The symbols move the items like this.
s927: k>s201, u>s470, s>s922, l>s898, e>s902
s832: k>s540, u>s922, s>s337, l>s430, e>s279
s377: k>s411, u>s515, s>s934, l>s330, e>s206
s981: k>s979, u>s78, s>s708, l>s411, e>s515
s176: k>s799, u>s318, s>s436, l>s63, e>s814
s335: k>s107, u>s436, s>s217, l>s379, e>s537
s318: k>s639, u>s869, s>s63, l>s429, e>s320
s720: k>s351, u>s100, s>s902, l>s481, e>s992
s398: k>s215, u>s278, s>s320, l>s120, e>s337
s554: k>s875, u>s708, s>s710, l>s603, e>s934
s869: k>s398, u>s215, s>s429, l>s724, e>s120
s531: k>s481, u>s992, s>s798, l>s201, e>s470
s279: k>s117, u>s336, s>s215, l>s832, e>s540
s215: k>s278, u>s832, s>s724, l>s337, e>s57
s600: k>s898, u>s902, s>s279, l>s336, e>s798
s206: k>s981, u>s979, s>s875, l>s377, e>s411
s217: k>s705, u>s379, s>s981, l>s78, e>s112
s107: k>s436, u>s949, s>s705, l>s537, e>s239
s515: k>s199, u>s217, s>s330, l>s981, e>s979
s429: k>s320, u>s724, s>s538, l>s799, e>s318
s330: k>s206, u>s981, s>s554, l>s708, e>s377
s798: k>s927, u>s201, s>s540, l>s600, e>s898
s538: k>s176, u>s799, s>s107, l>s949, e>s63
s537: k>s239, u>s665, s>s112, l>s335, e>s107
s57: k>s430, u>s279, s>s869, l>s215, e>s278
s979: k>s78, u>s112, s>s377, l>s515, e>s199
s63: k>s814, u>s429, s>s239, l>s538, e>s176
s337: k>s57, u>s430, s>s639, l>s398, e>s215
s430: k>s279, u>s117, s>s398, l>s278, e>s832
s379: k>s537, u>s239, s>s78, l>s971, e>s335
s540: k>s922, u>s600, s>s57, l>s279, e>s117
s724: k>s120, u>s337, s>s799, l>s639, e>s869
s935: k>s330, u>s206, s>s250, l>s875, e>s708
s934: k>s935, u>s330, s>s100, l>s554, e>s875
s278: k>s832, u>s540, s>s120, l>s57, e>s430
s351: k>s100, u>s250, s>s531, l>s992, e>s710
s639: k>s869, u>s398, s>s814, l>s320, e>s724
s201: k>s470, u>s720, s>s600, l>s902, e>s531
s481: k>s992, u>s710, s>s927, l>s470, e>s720
s799: k>s318, u>s639, s>s949, l>s814, e>s429
s336: k>s798, u>s927, s>s832, l>s922, e>s600
s239: k>s665, u>s538, s>s971, l>s107, e>s436
s922: k>s600, u>s898, s>s430, l>s117, e>s336
s705: k>s379, u>s537, s>s979, l>s112, e>s971
s902: k>s531, u>s481, s>s336, l>s927, e>s201
s949: k>s63, u>s814, s>s537, l>s665, e>s538
s112: k>s971, u>s335, s>s515, l>s217, e>s705
s833: k>s603, u>s934, s>s720, l>s100, e>s250
s199: k>s217, u>s705, s>s206, l>s979, e>s78
s992: k>s710, u>s833, s>s201, l>s720, e>s351
s120: k>s337, u>s57, s>s318, l>s869, e>s398
s411: k>s515, u>s199, s>s935, l>s206, e>s981
s665: k>s538, u>s176, s>s335, l>s436, e>s949
s603: k>s934, u>s935, s>s351, l>s250, e>s554
s100: k>s250, u>s554, s>s481, l>s710, e>s833
s78: k>s112, u>s971, s>s411, l>s199, e>s217
s436: k>s949, u>s63, s>s379, l>s239, e>s665
s708: k>s377, u>s411, s>s603, l>s935, e>s330
s814: k>s429, u>s320, s>s665, l>s176, e>s799
s875: k>s708, u>s377, s>s833, l>s934, e>s935
s117: k>s336, u>s798, s>s278, l>s540, e>s922
s320: k>s724, u>s120, s>s176, l>s318, e>s639
s470: k>s720, u>s351, s>s898, l>s531, e>s481
s898: k>s902, u>s531, s>s117, l>s798, e>s927
s971: k>s335, u>s107, s>s199, l>s705, e>s379
s250: k>s554, u>s875, s>s992, l>s833, e>s603
s710: k>s833, u>s603, s>s470, l>s351, e>s100

The rows follow the links: the fewer symbols apart two items are, the more alike their rows tend to be.

Each row is also shifted at random along 5 hidden directions that mean nothing.

Some items, each with a row of numbers:
s78 -> -3	-51	+15	-12	+18	-24	+47	+21	-13	-33	+25	-6	+37	-49	-32	-27	-8	+50	-18	+5	-10	-30	+64	+15	+51	0
s112 -> -35	-15	-15	+49	+8	-8	+15	+12	-26	-1	+18	-1	+24	-100	-24	-24	-16	+19	-35	+14	-54	-11	+23	+12	+34	-22
s832 -> -51	-23	-19	+9	+12	+1	+16	-40	+16	+48	+57	-21	+62	+46	-4	-28	-44	+6	-12	+11	+56	+30	+105	+28	-55	-67
s429 -> -62	-11	-38	+15	+47	-3	-1	-27	+12	+34	+45	-67	+16	-29	-31	-30	-39	-15	-34	+12	+29	+6	+95	+60	-28	-18
s869 -> -17	-20	+50	-56	+42	-62	+45	-1	-3	-9	-6	-39	+42	0	-22	-37	+7	-26	+26	+26	-4	-18	+53	+46	-11	-16
s279 -> +60	+19	-44	+30	-14	+37	-95	-68	-2	+41	-2	+34	-23	-20	-13	+42	-3	+25	+6	-2	-35	+16	-101	-91	-38	-28
s470 -> -26	-17	-46	-6	+1	-8	+20	-45	-23	+22	-22	-35	-38	-8	-4	-20	-4	+27	+39	+18	+13	-49	+2	-21	+15	-15
s992 -> +33	+35	-13	+25	-12	-20	+42	+11	-28	+29	-21	-3	+31	-31	+33	-6	+5	-9	+11	+6	+10	+18	+26	-67	+7	-37
s176 -> -3	+41	-10	-6	+29	-13	-7	+18	+6	+6	+41	-30	-39	-87	-45	-10	-10	+57	-14	+19	-24	-44	+1	+7	+36	+12
s398 -> +27	+27	+55	-60	+23	-59	+34	+31	+1	-14	+1	-26	-16	-16	-19	-29	+16	+19	+43	+30	-21	-46	-5	+31	+19	-5
s949 -> -51	-8	+17	-24	+34	-25	-47	+1	+3	-38	+17	-15	-9	-46	-27	+11	+2	+13	-3	-4	-56	-28	-53	-15	+26	+1
s935 -> -72	-19	-13	+32	-32	+37	+21	-10	-22	+3	-58	+53	-13	+9	+21	-3	+23	-13	+2	-3	-1	0	-8	-5	+4	+33
s63 -> +5	+16	+19	-22	+28	-24	+17	+40	+2	-3	+51	+12	+13	-107	-36	-47	+11	+62	-11	+20	+7	-54	+50	-5	+33	-10
s927 -> +42	+1	-4	+20	-13	+3	+4	+19	+4	+4	+23	+16	-18	+12	+41	-41	+0	+9	+24	+2	+13	-34	+25	+40	+6	-52
s902 -> +3	-21	-37	+15	-1	-12	+1	-17	-7	+10	+28	-45	-37	+3	+15	-40	-18	+23	+32	+8	+1	-51	+8	+43	+14	-59
s705 -> +1	+5	+11	+29	-54	+24	+56	+25	-8	+19	+5	+58	+56	+20	-24	+24	-15	+13	-29	+12	-16	+71	-4	+35	-17	+24
s379 -> -7	+13	-34	+18	-15	+20	-6	+19	-6	-5	-22	-2	-37	-85	-29	-15	+25	-27	-13	+14	+10	-10	-22	+9	+8	+48
s206 -> +3	+11	-10	-19	-38	-30	+70	+43	-6	-13	-1	-56	+24	+13	+13	-2	+1	-32	+2	+3	+47	+24	+24	+3	+15	+9
s710 -> -2	+42	+1	+57	-7	+11	-31	+9	-6	+11	-16	-4	+4	+48	+63	+59	-23	-41	-24	-35	-46	+67	-49	-37	-14	-9
s554 -> +10	-56	-8	+53	-26	+36	-16	-16	-10	-17	0	+59	+13	+33	+28	-2	-6	+12	-12	-26	-23	+6	-12	+9	+11	-25
s107 -> +28	-37	+33	-41	-58	+14	-4	+13	+21	-24	+9	+60	+73	+41	-12	-2	+33	-42	-1	-9	+62	+51	-12	-3	-43	+3
s720 -> -15	+13	-8	-25	+12	-17	+79	+3	-20	+12	-63	-13	-20	+12	+14	-17	+23	+12	+30	+12	+67	-37	+72	-44	+23	+50
s117 -> +10	+27	-8	-3	+57	-19	-15	-60	-17	+31	-48	-74	-39	+30	-14	+40	-24	-15	+15	+5	-57	+6	-30	-17	-5	+22

In each set, the symbols that take the first to the second take the third to the fourth, perhaps in another order. Give the fourth.
Answers are names.
+37	+34	-15	+88	+2	+33	-89	+22	-4	-12	-7	+50	-7	-67	+79	+9	+17	-44	-28	-42	-38	+12	-36	-83	+5	-47
to +69	+37	-22	+7	-40	-5	+30	+1	-24	+33	-34	+29	+13	-21	+19	+2	+26	+21	+34	+13	+18	+8	-27	-97	+2	-25
as -7	+18	-23	+3	+32	+37	-45	-5	+21	+18	+15	+18	-49	-72	-30	-17	+7	+26	-29	+1	+39	-35	+32	-3	+1	+45
to s538

-107	+13	-9	+5	+67	+53	-45	-13	+33	+3	-1	+12	-74	-21	-11	-9	+8	-3	-43	-17	+65	-35	+77	+35	-8	+92
to -16	-4	+19	-13	+10	-17	-72	-3	-2	-23	+30	+12	+13	-64	-22	+17	+11	+23	-7	-9	-66	-4	-81	-45	+11	-37
as +70	+3	-50	+2	-25	-59	+18	+43	-24	-19	+35	-92	+7	-109	+3	-29	+3	-16	+9	+9	-1	-17	-14	-42	+51	-52
to s935

+21	-23	+30	-24	-4	+18	+14	+15	-6	-40	-13	+45	-8	+12	-30	+31	+9	+61	-16	-19	-22	-15	-29	-6	+41	+67
to -30	-51	-16	+31	+7	-11	-57	+14	-1	-42	+55	-26	+56	-46	+27	-10	-14	-31	-42	-36	-11	+14	+13	-32	+13	-68
as -69	+8	-23	+35	-29	-8	+33	+31	-12	+1	-10	-25	+28	-12	+35	-10	0	-58	-10	-5	+25	+38	+27	-7	-6	-13
to s935

+31	-12	-3	+4	-53	-20	+48	+56	+3	-19	+39	-2	+84	-4	+28	-20	+8	-38	-13	-6	+59	+43	+55	-24	-6	-44
to -45	-30	-2	+7	+33	+2	-40	-14	-10	-33	-8	-27	-34	-10	-26	+48	-28	+30	-28	-26	-90	-8	-64	+4	+42	+35
as +7	+49	+9	-23	+11	-1	-36	+25	+21	+2	+35	+6	-68	-35	-6	-13	+10	+44	+23	+14	-6	-55	-34	+9	+12	-5
to s279

+33	+32	-27	-8	+4	-20	-6	+6	+14	+26	+74	-35	-13	-40	-12	-31	-19	+54	+21	+28	+6	-38	+6	+19	+2	-63
to -56	+46	-8	+6	+24	-19	-52	-8	+11	+19	+48	-64	-54	+1	-4	+8	-43	+19	+12	+6	-55	-15	-56	+40	-6	-43
as -15	+1	-60	+74	-50	-20	-9	-10	-46	+20	-7	-16	+24	-106	+12	-19	-3	-23	+5	+22	-68	+25	-68	-42	+6	-92
to s935

+88	+28	-7	-8	-94	-14	+81	+54	-17	+4	-2	+25	+50	-3	+6	+1	+25	0	+23	+20	+34	+40	-24	-41	+1	-6
to -45	-64	+28	-13	+23	-3	+20	+16	+3	-43	+21	+7	+40	+9	-7	-6	-11	+20	-33	-19	+11	-8	+65	+18	+32	+17
as +31	-45	+42	-47	-32	+15	-14	+22	+26	-46	+6	+91	+65	-29	-4	-39	+68	-20	+5	+3	+80	-4	+28	-43	-19	+6
to s176

+27	-6	-11	-35	-35	+21	-38	-2	+19	-21	-27	-6	-36	+7	-34	+31	+31	-40	+8	-3	+14	+15	-95	-2	-11	+71
to +22	-50	+40	-17	-49	+1	+39	+35	+22	-35	+54	+24	+117	+109	+17	+27	-17	-12	-31	-31	+49	+78	+40	+13	-21	-15
as +54	+41	+14	+13	+31	-48	+26	+14	-21	+6	-14	-62	-18	-9	+21	-1	-21	-18	+23	+12	-67	-8	-6	+25	+16	-37
to s215

+17	+34	-38	-12	+23	-65	+73	+1	-35	+18	-38	-122	-35	-28	+2	+4	-18	+15	+35	+20	-17	-29	+10	-24	+46	+1
to +118	+50	+44	-29	+9	-32	+54	+19	-18	+5	-48	+2	-22	+28	+11	+12	+16	+8	+30	+17	-18	-7	-10	-12	+10	+32
as +56	+37	+25	+17	+13	-28	+20	+22	-11	+7	+4	-24	-6	+20	+37	-14	-16	-15	+21	+8	-43	+2	+7	+42	+8	-37
to s215

+31	+49	-9	+32	-5	-11	+3	+14	-13	+16	-32	-14	-12	-6	+39	+28	0	-21	0	-13	-21	+23	-28	-57	+12	+1
to +87	-30	-23	+39	-10	+22	-36	-3	-16	-28	-2	+26	-41	-25	+28	-1	-1	+27	+1	-20	-43	-37	-44	-13	+41	-14
as +21	+11	-15	+19	-23	+19	+30	+42	-14	+6	-10	+56	+5	-108	-23	-38	+38	+4	-22	+19	+28	-14	+31	+2	+14	+31
to s239

-2	+22	-13	-5	+22	+39	-24	-3	+25	+21	+15	+18	-37	-15	-35	+2	-2	+28	-28	+1	+37	-9	+21	+14	-8	+58
to +12	+44	-4	-9	+16	+14	-22	+21	+9	+7	+29	+8	-37	-63	-39	+12	-3	+58	-16	+7	-19	-21	-31	-8	+18	+27
as +110	+37	+26	-3	+11	-42	+39	-3	-30	+29	-24	-6	+35	-24	+1	-6	+3	-3	+24	+32	-29	+7	+16	-32	-8	-43
to s540

+44	+16	-23	-19	-9	+31	-24	-29	+18	+29	+21	+21	-39	+12	-20	+11	+1	+52	+18	+8	+42	-24	-25	-27	-12	+14
to -31	+24	+44	+45	+32	-7	-9	+10	+5	+14	-22	+14	+25	+24	+63	-11	-8	-58	-12	-14	-26	+24	+50	+23	-22	-38
as -24	-2	-21	-26	-12	+28	-2	+14	+14	-22	-36	-12	-55	-21	-31	+8	+34	-44	-5	-2	+41	-10	-28	+25	+5	+100
to s538

-3	+7	-20	+32	-4	-10	-14	-20	-2	+14	+28	-67	-34	+71	+34	+10	-53	-6	+15	-3	-52	+9	-36	+77	-2	-59
to -83	+11	-29	+10	+21	-36	+53	-31	-28	+34	-33	-95	-5	+50	+13	+22	-41	-17	+14	+5	-9	+13	+28	-3	+0	-3
as -22	+28	-47	+28	+12	+22	-88	-37	+22	+32	+48	-11	-44	-35	-2	-2	-20	+26	0	-6	-15	-19	-45	-20	-18	-54
to s922

+57	+51	+57	+12	-10	+23	-8	+17	+7	+4	-47	+71	-11	+87	+52	+41	+14	-25	+3	-19	-24	+39	-42	-6	-21	+27
to -62	-20	-29	+27	+10	+28	-49	-20	+7	0	+3	+6	-57	+23	+41	-35	-4	-4	+9	-15	+14	-45	+19	+30	-2	-26
as +12	-14	+1	-26	0	+9	-26	+38	+13	-61	-8	0	-27	-17	+24	+5	+41	-20	-13	-34	+53	-21	+4	-51	+33	+59
to s78

